Below are the code and all the weights of a small trained network. Each question names an input and a target symbol and asks about switching units off, where a switched-off unit gives its printed mean instead of its output.

import numpy as np


def w(rows, s, z=0):
    codes = np.array(rows[::2]) - 128.0
    scale = np.full(codes.shape[1], s)
    scale[-1] = z or s
    return codes * scale


def norm(h):
    return h / np.sqrt((h * h).mean(-1, keepdims=True) + 1e-5)


def f(y):
    return y / 2 * (1 + np.tanh(0.7978845608 * (y + 0.044715 * y**3)))


def softmax(a):
    e = np.exp(a - a.max(-1, keepdims=True))
    return e / e.sum(-1, keepdims=True)


def log_softmax(a):
    a = a - a.max(-1, keepdims=True)
    return a - np.log(np.exp(a).sum(-1, keepdims=True))


def net(x, mask):
    ids = ['ΓΛΣΩαβδεζηξπτφψ'.index(c) for c in x.split()]
    T = len(ids)
    res = E[ids] + P[:T]
    r = norm(res)
    for j in range(2):
        rows = slice(2 * j, 2 * j + 2)
        q, k, v = (r @ M[0][rows].T for M in (Q, K, V))
        z = softmax(np.where(np.tri(T) > 0, q @ k.T / 2**0.5, -1e9)) @ v
        o = O[0][rows]
        res = res + np.where(mask[j], z, o[:, -1]) @ o[:, :-1]
    y = f(norm(res) @ A[0][:, :-1].T + A[0][:, -1])
    res = res + np.where(mask[2:6], y, B[0][:, -1]) @ B[0][:, :-1]
    return log_softmax(norm(res)[-1] @ U[:, :-1].T + U[:, -1])


Q, K, V, O, A, B = {}, {}, {}, {}, {}, {}
E = w([
[131,185,85,127],'Γ',
[142,149,148,95],'Λ',
[108,130,105,90],'Σ',
[181,152,88,109],'Ω',
[105,148,136,122],'α',
[174,163,254,123],'β',
[118,158,95,85],'δ',
[117,192,141,97],'ε',
[159,196,114,111],'ζ',
[150,134,98,117],'η',
[157,153,109,131],'ξ',
[143,160,88,107],'π',
[135,151,91,112],'τ',
[139,126,95,93],'φ',
[130,143,137,107],'ψ',
],0.023)
P = w([
[89,3,192,222],'0',
[181,67,59,31],'1',
[163,99,51,35],'2',
[140,129,56,38],'3',
[134,152,57,35],'4',
[145,176,46,40],'5',
[141,199,49,38],'6',
[147,242,41,55],'7',
],0.0055)
Q[0] = w([
[131,129,51,97],'head 1',
[101,201,134,93],'head 1',
[174,222,50,9],'head 2',
[196,161,58,80],'head 2',
],0.013)
K[0] = w([
[104,60,88,224],'head 1',
[112,89,147,189],'head 1',
[101,63,195,254],'head 2',
[110,90,209,187],'head 2',
],0.0094)
V[0] = w([
[168,60,155,209],'head 1',
[78,114,78,210],'head 1',
[126,54,131,38],'head 2',
[252,121,84,135],'head 2',
],0.014)
O[0] = w([
[104,229,121,131,61],'head 1',
[151,125,98,57,147],'head 1',
[254,115,158,95,37],'head 2',
[129,115,92,185,251],'head 2',
],0.021,0.0016)
A[0] = w([
[92,144,67,111,219],'neuron 1',
[148,129,144,49,222],'neuron 2',
[228,164,254,163,251],'neuron 3',
[102,77,156,51,50],'neuron 4',
],0.0098,0.0018)
B[0] = w([
[227,50,199,24,218],'neuron 1',
[36,153,130,156,214],'neuron 2',
[54,149,138,252,253],'neuron 3',
[96,132,225,197,179],'neuron 4',
],0.012,0.0046)
U = w([
[61,77,84,108,99],'Γ',
[145,118,172,250,63],'Λ',
[203,121,188,116,200],'Σ',
[163,113,37,240,14],'Ω',
[110,148,159,76,110],'α',
[124,127,125,169,164],'β',
[189,53,168,160,172],'δ',
[73,79,190,141,251],'ε',
[67,76,85,204,98],'ζ',
[188,180,73,145,77],'η',
[77,177,43,166,2],'ξ',
[169,43,57,142,129],'π',
[155,112,85,77,147],'τ',
[230,139,121,187,183],'φ',
[131,198,173,161,189],'ψ',
],0.014,0.0019)

Each question gives the input, a string of symbols that net reads in full, and the target symbol t.
The units are the heads (2 rows each of Q, K, V and O) and the neurons (one row each of A and B). Each row of codes is followed by its name. A weight is (code - 128) times the scale printed after its matrix; where a second scale follows, it is the last column's (O, A, B and U).
mask holds one flag per unit, heads first, then neurons. A switched-off unit (its flag False) gives its mean, the last column of its rows in O or B, instead of its output. The means were averaged over made-up inputs and are rounded, as every weight is.
A unit's drop is (log p(t) with every unit on - log p(t) with that unit switched off) / (log p(t) with every unit on - log p(t) with every unit switched off).
The circuit of an input: a set's keep is (log p(t) with only the set's units on - log p(t) with every unit switched off) / (log p(t) with every unit on - log p(t) with every unit switched off). Starting from all 6 units, units are removed one at a time, each time the one whose removal leaves the highest keep (on an exact tie, the one counted first), for as long as the keep stays at least 0.8.
units of the circuit, in order: the units of the circuit, biggest drop first
k most important neurons: the k neurons with the biggest drops, biggest first
heads that matter: for each layer, one digit per head in row order, 1 if its drop is at least 0.15 and else 0, layers parted by /
drop when u is switched off: that unit's drop, to one decimal
input δ ε ψ ψ Λ τ, target δ: units of the circuit, in order => (head 1)
input ψ ψ ξ η, target ψ: heads that matter => 01
input Λ φ ε δ π Ω, target Λ: heads that matter => 11
input ξ φ ε ζ Λ, target ξ: units of the circuit, in order => (head 2; head 1)
input α ξ η, target α: heads that matter => 01
input Λ Ω δ η ξ τ, target Λ: heads that matter => 11
input Σ η Λ ζ, target Σ: heads that matter => 01
input ε Σ ξ ε, target ε: heads that matter => 11
input ψ Ω Ω, target ψ: units of the circuit, in order => (head 2; head 1; neuron 3)
input τ ε π Σ Λ ξ ζ, target τ: heads that matter => 10
input ε π δ Σ ε Γ Ω, target ε: heads that matter => 11
input Σ ε τ η Σ τ ξ β, target Λ: heads that matter => 00
input Γ Ω π ξ, target Γ: units of the circuit, in order => (head 2; head 1)
input φ Ω α η ξ Ω, target φ: units of the circuit, in order => (head 2; neuron 3)
input Γ ξ Γ Λ ψ δ Ω, target Γ: heads that matter => 01
input τ φ Ω, target τ: units of the circuit, in order => (head 1)
input ε Γ ξ π, target ε: units of the circuit, in order => (head 2; head 1)
input Ω π β ξ Γ, target η: heads that matter => 10
input φ ψ ε ξ π, target φ: heads that matter => 01
input Λ ε α η ψ φ, target Λ: heads that matter => 11
input α ε α ε δ ξ Γ ξ, target α: units of the circuit, in order => (head 2)
input Σ α β ψ η, target π: 2 most important neurons => (neuron 1; neuron 2)
input Λ Λ ψ ε, target Λ: drop when neuron 3 is switched off => 0.3
input τ α φ π π, target τ: drop when neuron 3 is switched off => 0.0
input α Γ τ η φ, target α: drop when head 2 is switched off => 0.3
